a =
array([[ -7.7, -15.2,  -7.4,   1.6,  -1.1,   6.3],
       [ -7.9,  14.2,  -5.7,  -1.1,  -0.5, -11.6],
       [-14.8, -11.8,  -5.0, -16.1,   4.9,  -8.9],
       [-14.5,  13.1,  18.6, -16.7,   3.7,   5.9],
       [ -7.7, -20.1,  12.6,  -8.8,  -7.2, -12.6],
       [  3.5, -10.1, -17.5,  -1.3, -11.2,   1.0]])
Rows and columns are counted from 1.
(1, 1) -> -7.7
(2, 2) -> 14.2
(4, 6) -> 5.9
(1, 5) -> -1.1
(1, 3) -> -7.4
(6, 6) -> 1.0
(2, 5) -> -0.5
(3, 4) -> -16.1
(5, 1) -> -7.7
(4, 5) -> 3.7
(4, 1) -> -14.5
(4, 4) -> -16.7
(2, 4) -> -1.1
(1, 2) -> -15.2
(3, 2) -> -11.8
(6, 4) -> -1.3
(1, 6) -> 6.3
(3, 1) -> -14.8
(5, 3) -> 12.6
(6, 5) -> -11.2
(2, 1) -> -7.9
(5, 2) -> -20.1
(5, 4) -> -8.8
(6, 3) -> -17.5

grid =
21; 11; 49; 9; 1; -28; -59; -18; -58; -52; -6; 66; -16
42; -25; -6; 5; 5; 30; -48; -22; -38; 29; -60; 11; -28
Indices start at 1.
(1, 1) -> 21
(2, 2) -> -25
(2, 1) -> 42
(1, 10) -> -52
(1, 5) -> 1
(2, 10) -> 29
(2, 9) -> -38
(2, 6) -> 30
(1, 8) -> -18
(2, 5) -> 5
(2, 4) -> 5
(1, 3) -> 49

m =
91,53,64,84,70
51,81,56,42,57
94,56,90,76,91
57,70,31,61,88
83,48,32,36,42
77,44,91,63,80
48,96,43,33,54
30,96,27,88,64
49,62,90,89,73
35,78,89,64,70
87,28,95,55,67
79,94,38,27,95
57,93,86,64,44
66,56,45,26,93
68,64,30,96,44
86,23,78,65,52
Rows and columns are counted from 1.
row 1 col 1 => 91
row 3 col 3 => 90
row 7 col 4 => 33
row 9 col 5 => 73
row 11 col 3 => 95
row 16 col 1 => 86
row 8 col 1 => 30
row 12 col 2 => 94
row 9 col 3 => 90
row 6 col 5 => 80
row 6 col 2 => 44
row 5 col 4 => 36
row 1 col 5 => 70
row 14 col 4 => 26
row 15 col 4 => 96
row 2 col 2 => 81
row 10 col 2 => 78
row 9 col 4 => 89
row 16 col 4 => 65
row 1 col 2 => 53
row 2 col 1 => 51
row 12 col 1 => 79
row 4 col 5 => 88
row 6 col 4 => 63

W =
-35,14,20,-4,20,21,11,-45,11
-52,-13,21,-17,-33,30,-21,16,-32
-36,9,-7,2,3,17,-10,-28,20
-24,7,-4,-9,-42,29,-25,-16,-4
-29,10,13,28,23,18,-34,-16,-7
-39,31,14,-7,-14,7,-7,-29,11
-21,-7,14,1,20,12,-43,-30,4
-28,-4,20,-3,11,-2,-57,-17,-1
-39,1,13,-6,2,20,-12,-22,3
-35,23,24,6,9,6,-20,-26,1
-23,19,4,-10,-16,-12,-52,-28,23
-21,-6,0,-1,0,18,-40,-25,6
-25,-4,9,16,22,20,-39,-20,-4
-39,12,4,27,8,20,-30,-3,-7
-35,-2,22,1,-1,15,-40,-5,-17
Indices start at 1.
row 1 col 1: -35
row 14 col 2: 12
row 1 col 4: -4
row 9 col 9: 3
row 1 col 9: 11
row 5 col 7: -34
row 2 col 8: 16
row 10 col 1: -35
row 10 col 8: -26
row 10 col 3: 24
row 12 col 7: -40
row 6 col 8: -29
row 12 col 6: 18
row 3 col 4: 2
row 2 col 5: -33
row 13 col 6: 20
row 9 col 1: -39
row 10 col 5: 9
row 14 col 8: -3
row 1 col 8: -45
row 3 col 6: 17
row 4 col 8: -16
row 3 col 3: -7
row 11 col 6: -12
row 1 col 7: 11
row 7 col 8: -30
row 15 col 7: -40
row 2 col 2: -13
row 7 col 9: 4
row 5 col 8: -16
row 5 col 3: 13
row 4 col 2: 7
row 14 col 5: 8
row 7 col 5: 20
row 15 col 8: -5
row 10 col 7: -20
row 2 col 9: -32

data =
[[-0.6  0.6  0.1 -0.8  0.4 -0.4 -0.2]
 [-0.2  1.3 -0.6 -0.2  0.6 -1.0 -0.1]
 [-1.3 -0.9  0.3 -0.2 -0.6 -0.5 -1.0]
 [ 0.4 -0.8 -0.6  0.0  0.2  0.0 -0.6]
 [ 2.0 -1.6 -0.9 -1.9 -0.8  1.9  0.4]]
Rows and columns are counted from 1.
row 1 col 1 = -0.6
row 4 col 5 = 0.2
row 5 col 3 = -0.9
row 3 col 3 = 0.3
row 1 col 4 = -0.8
row 5 col 1 = 2.0
row 5 col 5 = -0.8
row 2 col 3 = -0.6
row 3 col 2 = -0.9
row 4 col 4 = 0.0
row 1 col 5 = 0.4
row 2 col 5 = 0.6
row 5 col 2 = -1.6
row 3 col 6 = -0.5
row 4 col 7 = -0.6
row 2 col 2 = 1.3
row 5 col 6 = 1.9
